Below are the code and all the weights of a small trained network. Each question names an input and a class and asks about switching units off, where a switched-off unit gives its printed mean instead of its output.

import numpy as np


def w(rows, s, z=0):
    codes = np.array(rows[::2]) - 128.0
    scale = np.full(codes.shape[1], s)
    scale[-1] = z or s
    return codes * scale


def f(y):
    return y / 2 * (1 + np.tanh(0.7978845608 * (y + 0.044715 * y**3)))


def log_softmax(a):
    a = a - a.max(-1, keepdims=True)
    return a - np.log(np.exp(a).sum(-1, keepdims=True))


def net(x, mask):
    res = np.array(x, float).reshape(1, 3) / 4 @ E
    y = f(res @ A[0][:, :-1].T + A[0][:, -1])
    res = res + np.where(mask, y, B[0][:, -1]) @ B[0][:, :-1]
    return log_softmax(res[-1] @ U[:, :-1].T + U[:, -1])


A, B = {}, {}
E = w([
[194,15,70],'x0',
[239,160,241],'x1',
[6,3,184],'x2',
],0.0056)
A[0] = w([
[119,127,136,157],'n0',
[130,111,119,26],'n1',
[99,121,123,84],'n2',
[103,149,127,5],'n3',
[134,152,131,118],'n4',
[158,116,124,106],'n5',
[142,108,116,61],'n6',
[146,123,21,137],'n7',
[128,130,131,37],'n8',
[218,102,143,208],'n9',
[132,131,119,95],'n10',
[142,162,128,134],'n11',
[129,161,129,96],'n12',
[138,137,132,152],'n13',
[127,158,131,68],'n14',
[122,122,113,58],'n15',
[144,148,113,110],'n16',
[135,133,119,108],'n17',
[141,130,75,60],'n18',
[139,136,131,132],'n19',
[127,152,130,83],'n20',
[134,145,131,116],'n21',
[130,156,130,67],'n22',
[129,150,131,69],'n23',
[147,64,87,189],'n24',
[142,115,118,110],'n25',
[130,134,127,130],'n26',
[129,130,131,100],'n27',
[146,118,121,132],'n28',
[159,201,109,198],'n29',
[119,127,130,143],'n30',
[141,137,106,67],'n31',
[119,123,119,169],'n32',
[128,127,103,144],'n33',
[5,101,126,188],'n34',
[126,92,105,180],'n35',
[161,112,118,126],'n36',
],0.027,0.0027)
B[0] = w([
[125,124,154,133],'n0',
[134,145,110,129],'n1',
[106,126,126,146],'n2',
[141,107,91,133],'n3',
[155,121,127,141],'n4',
[115,100,106,144],'n5',
[122,133,100,135],'n6',
[54,163,234,208],'n7',
[131,132,124,122],'n8',
[89,27,99,209],'n9',
[127,128,128,127],'n10',
[166,113,140,155],'n11',
[166,121,116,145],'n12',
[137,121,137,136],'n13',
[161,127,111,139],'n14',
[126,144,119,130],'n15',
[139,119,159,145],'n16',
[127,125,134,130],'n17',
[102,132,177,156],'n18',
[135,121,136,135],'n19',
[153,126,112,135],'n20',
[147,123,128,136],'n21',
[159,125,119,139],'n22',
[150,127,115,134],'n23',
[123,194,58,196],'n24',
[118,126,106,135],'n25',
[132,127,126,129],'n26',
[130,128,130,126],'n27',
[116,115,109,137],'n28',
[202,72,167,204],'n29',
[123,126,139,132],'n30',
[127,124,154,136],'n31',
[117,134,124,138],'n32',
[117,133,135,141],'n33',
[2,83,181,250],'n34',
[137,188,103,165],'n35',
[109,102,95,150],'n36',
],0.06,0.015)
U = w([
[255,144,131,127],'0',
[122,214,67,29],'1',
[178,195,109,108],'2',
[121,133,7,40],'3',
[137,66,125,253],'4',
[181,161,92,53],'5',
[175,211,98,82],'6',
[60,190,138,181],'7',
],0.0072,0.0039)

Each question gives the input, the list of numbers given to net, and the class t.
The units are the neurons (one row each of A and B). Each row of codes is followed by its name. A weight is (code - 128) times the scale printed after its matrix; where a second scale follows, it is the last column's (A, B and U).
mask holds one flag per neuron, in row order. A switched-off neuron (its flag False) gives its mean, the last column of its row in B, instead of its output. The means were averaged over made-up inputs and are rounded, as every weight is.
A unit's drop is (log p(t) with every unit on - log p(t) with that unit switched off) / (log p(t) with every unit on - log p(t) with every unit switched off).
The circuit of an input: a set's keep is (log p(t) with only the set's units on - log p(t) with every unit switched off) / (log p(t) with every unit on - log p(t) with every unit switched off). Starting from the 12 units with the biggest drops (on a tie, the unit counted first), units are removed one at a time, each time the one whose removal leaves the highest keep (on an exact tie, the one counted first), for as long as the keep stays at least 0.8.
circuit, biggest first: the units of the circuit, biggest drop first
unit that matters most: the unit with the biggest drop
k most important neurons: the k neurons with the biggest drops, biggest first
drop when u is switched off: that unit's drop, to one decimal
input [2,1,-7], class 4: unit that matters most -> n9
input [-4,-2,0], class 4: 3 most important neurons -> [n7; n24; n35]
input [0,0,-7], class 4: 2 most important neurons -> [n9; n24]
input [0,2,-8], class 4: 3 most important neurons -> [n9; n24; n35]
input [-1,-1,-1], class 0: circuit, biggest first -> [n34; n9]
input [-4,-5,-3], class 4: 2 most important neurons -> [n24; n29]
input [2,2,1], class 3: 2 most important neurons -> [n7; n34]
input [-2,0,0], class 4: 4 most important neurons -> [n24; n7; n35; n29]
input [-3,6,0], class 4: 2 most important neurons -> [n9; n24]
input [-6,8,-2], class 0: drop when n12 is switched off -> 0.0
input [8,-2,2], class 7: drop when n7 is switched off -> 0.9
input [8,-2,7], class 7: drop when n34 is switched off -> 1.5
